Here is a tiny trained network, its code and every weight. The questions are about switching its units off for an input and a class, where a switched-off unit gives its printed mean instead of its output.

import numpy as np


def w(rows, s, z=0):
    codes = np.array(rows[::2]) - 128.0
    scale = np.full(codes.shape[1], s)
    scale[-1] = z or s
    return codes * scale


def norm(h):
    return h / np.sqrt((h * h).mean(-1, keepdims=True) + 1e-5)


def f(y):
    return np.maximum(y, 0)


def log_softmax(a):
    a = a - a.max(-1, keepdims=True)
    return a - np.log(np.exp(a).sum(-1, keepdims=True))


def net(x, mask):
    res = np.array(x, float).reshape(1, 4) / 4 @ E
    u = 0
    for l in range(3):
        y = f(norm(res) @ A[l][:, :-1].T + A[l][:, -1])
        res = res + np.where(mask[u : u + 11], y, B[l][:, -1]) @ B[l][:, :-1]
        u += 11
    return log_softmax(norm(res)[-1] @ U[:, :-1].T + U[:, -1])


A, B = {}, {}
E = w([
[139,138,243,128,196,101,192,175,145,37],'x0',
[84,169,60,225,113,169,118,47,151,53],'x1',
[140,90,143,178,254,211,110,51,115,141],'x2',
[98,96,86,158,167,110,65,163,163,95],'x3',
],0.0083)
A[0] = w([
[76,159,138,175,83,171,124,38,136,116,72],'L0N1',
[101,176,105,100,96,25,152,153,163,140,70],'L0N2',
[151,115,77,63,111,80,35,42,91,183,172],'L0N3',
[89,184,130,226,123,117,110,70,150,66,116],'L0N4',
[216,142,126,147,187,176,97,145,112,155,66],'L0N5',
[150,140,87,94,208,125,144,200,136,132,213],'L0N6',
[116,2,127,223,170,234,146,81,78,194,139],'L0N7',
[103,111,185,103,146,111,175,174,125,50,1],'L0N8',
[171,87,181,111,135,196,65,192,148,164,15],'L0N9',
[161,84,196,54,110,56,78,165,111,225,105],'L0N10',
[187,111,108,144,70,28,120,99,153,100,25],'L0N11',
],0.007,0.0015)
B[0] = w([
[42,146,110,138,121,84,179,94,110,110,203],'L0N1',
[167,215,79,158,255,174,116,106,148,144,194],'L0N2',
[133,73,219,205,62,137,127,192,105,172,213],'L0N3',
[121,105,86,81,118,76,208,102,94,155,215],'L0N4',
[227,151,28,75,174,97,142,92,133,136,174],'L0N5',
[123,159,147,109,108,93,117,68,93,168,172],'L0N6',
[139,205,163,138,121,140,118,167,159,130,255],'L0N7',
[176,69,140,155,57,180,144,124,98,73,191],'L0N8',
[95,84,102,19,143,97,181,101,118,147,166],'L0N9',
[94,113,34,107,133,136,185,62,106,106,225],'L0N10',
[102,189,160,159,153,143,125,113,157,139,164],'L0N11',
],0.0071,0.0078)
A[1] = w([
[142,60,210,142,119,116,178,68,117,2,112],'L1N1',
[150,104,164,121,146,119,116,120,134,63,59],'L1N2',
[187,97,74,185,63,98,62,90,41,178,242],'L1N3',
[152,118,101,167,76,62,132,153,59,102,255],'L1N4',
[152,163,157,155,220,144,90,41,132,141,86],'L1N5',
[71,117,156,106,141,144,143,130,221,105,176],'L1N6',
[121,86,149,182,78,165,110,134,119,159,48],'L1N7',
[80,149,138,172,96,161,123,52,147,120,138],'L1N8',
[121,199,107,112,162,145,176,95,128,163,183],'L1N9',
[236,129,148,128,152,94,158,100,192,92,228],'L1N10',
[123,218,81,60,26,115,119,183,211,89,31],'L1N11',
],0.0078,0.001)
B[1] = w([
[85,148,113,205,68,139,76,158,18,249,236],'L1N1',
[72,166,128,149,19,123,91,151,76,177,161],'L1N2',
[126,147,178,206,142,147,167,164,84,114,227],'L1N3',
[164,125,178,152,210,135,145,160,140,113,194],'L1N4',
[202,127,163,81,140,138,97,159,205,91,208],'L1N5',
[149,55,115,109,51,115,173,105,123,162,143],'L1N6',
[122,108,218,200,31,104,131,188,64,222,167],'L1N7',
[153,93,130,12,150,93,146,160,79,106,213],'L1N8',
[119,93,147,95,112,104,1,174,220,84,254],'L1N9',
[100,154,87,237,85,136,144,168,179,187,210],'L1N10',
[211,118,190,67,181,204,84,117,167,73,198],'L1N11',
],0.0073,0.0069)
A[2] = w([
[157,81,102,76,126,84,195,104,78,62,154],'L2N1',
[103,107,173,76,115,104,85,98,121,125,44],'L2N2',
[56,130,125,132,119,109,162,78,142,91,2],'L2N3',
[183,134,170,126,158,190,81,122,174,98,47],'L2N4',
[133,190,93,133,121,143,144,122,115,101,226],'L2N5',
[197,117,122,135,43,107,174,97,104,144,188],'L2N6',
[126,116,78,158,112,179,85,126,77,146,46],'L2N7',
[195,165,126,76,117,176,90,138,254,109,174],'L2N8',
[190,83,135,111,141,145,101,103,116,152,27],'L2N9',
[118,132,55,96,169,90,206,86,105,125,158],'L2N10',
[167,54,76,76,163,105,195,109,105,127,241],'L2N11',
],0.0095,0.0015)
B[2] = w([
[94,61,8,143,123,96,73,84,145,151,178],'L2N1',
[80,59,151,77,34,140,95,110,54,192,139],'L2N2',
[102,108,67,45,96,24,192,66,158,141,157],'L2N3',
[143,173,95,47,136,168,145,152,185,62,205],'L2N4',
[161,75,134,16,181,138,103,44,164,208,168],'L2N5',
[117,106,151,172,181,120,60,131,140,114,203],'L2N6',
[149,152,174,134,121,107,157,191,63,139,176],'L2N7',
[169,138,185,155,252,238,103,169,171,61,255],'L2N8',
[67,162,68,160,178,139,135,103,139,31,155],'L2N9',
[1,40,55,112,56,4,195,53,87,87,178],'L2N10',
[84,133,77,121,56,45,161,27,188,72,179],'L2N11',
],0.0071,0.0089)
U = w([
[119,166,221,246,68,146,101,194,9,196,254],'0',
[203,198,164,77,216,211,83,130,209,74,78],'1',
[60,98,64,72,92,15,150,8,117,115,47],'2',
],0.011,0.00096)

Each question gives the input, the list of numbers given to net, and the class t.
The units are the neurons (one row each of A and B). Each row of codes is followed by its name. A weight is (code - 128) times the scale printed after its matrix; where a second scale follows, it is the last column's (A, B and U).
mask holds one flag per neuron, layer by layer. A switched-off neuron (its flag False) gives its mean, the last column of its row in B, instead of its output. The means were averaged over made-up inputs and are rounded, as every weight is.
A unit's drop is (log p(t) with every unit on - log p(t) with that unit switched off) / (log p(t) with every unit on - log p(t) with every unit switched off).
The circuit of an input: a set's keep is (log p(t) with only the set's units on - log p(t) with every unit switched off) / (log p(t) with every unit on - log p(t) with every unit switched off). Starting from the 12 units with the biggest drops (on a tie, the unit counted first), units are removed one at a time, each time the one whose removal leaves the highest keep (on an exact tie, the one counted first), for as long as the keep stays at least 0.8.
circuit, biggest first: the units of the circuit, biggest drop first
most important unit: the unit with the biggest drop
top k neurons: the k neurons with the biggest drops, biggest first
k most important neurons of layer l: the k neurons of layer l with the biggest drops, biggest first
drop of u: that unit's drop, to one decimal
input [-5,-6,1,-5], class 2: top 4 neurons	[L0N10 L0N9 L1N1 L2N11]
input [4,6,2,8], class 2: most important unit	L0N4
input [8,-7,5,3], class 0: top 3 neurons	[L1N1 L0N8 L0N4]
input [7,-8,-1,5], class 2: top 4 neurons	[L0N9 L0N10 L0N3 L0N7]
input [3,6,-7,3], class 1: top 2 neurons	[L1N11 L0N10]
input [8,-8,7,8], class 0: top 2 neurons	[L1N1 L0N2]
input [5,8,-8,-3], class 1: 2 most important neurons of layer 0	[L0N10 L0N2]
input [-5,-6,-7,7], class 1: top 3 neurons	[L1N11 L1N1 L0N4]
input [5,-6,-2,-4], class 2: 4 most important neurons of layer 0	[L0N10 L0N7 L0N3 L0N9]
input [8,8,2,1], class 0: top 2 neurons	[L1N1 L0N10]
input [7,-6,-1,8], class 0: circuit, biggest first	[L1N1 L0N8]
input [-2,6,5,-6], class 2: top 2 neurons	[L0N1 L0N4]
input [8,6,-8,-3], class 0: top 3 neurons	[L1N1 L0N8 L0N7]
input [-5,-6,-8,-5], class 1: circuit, biggest first	[L1N11]
input [-4,-8,6,3], class 2: 2 most important neurons of layer 0	[L0N9 L0N10]
input [3,6,4,8], class 2: top 2 neurons	[L0N4 L0N2]
input [-7,2,5,2], class 0: drop of L0N3	2.6
input [5,0,1,6], class 0: drop of L2N3	0.0
input [-7,-4,-5,-2], class 0: drop of L0N3	5.3
input [-4,3,-6,-2], class 1: circuit, biggest first	[L1N11]
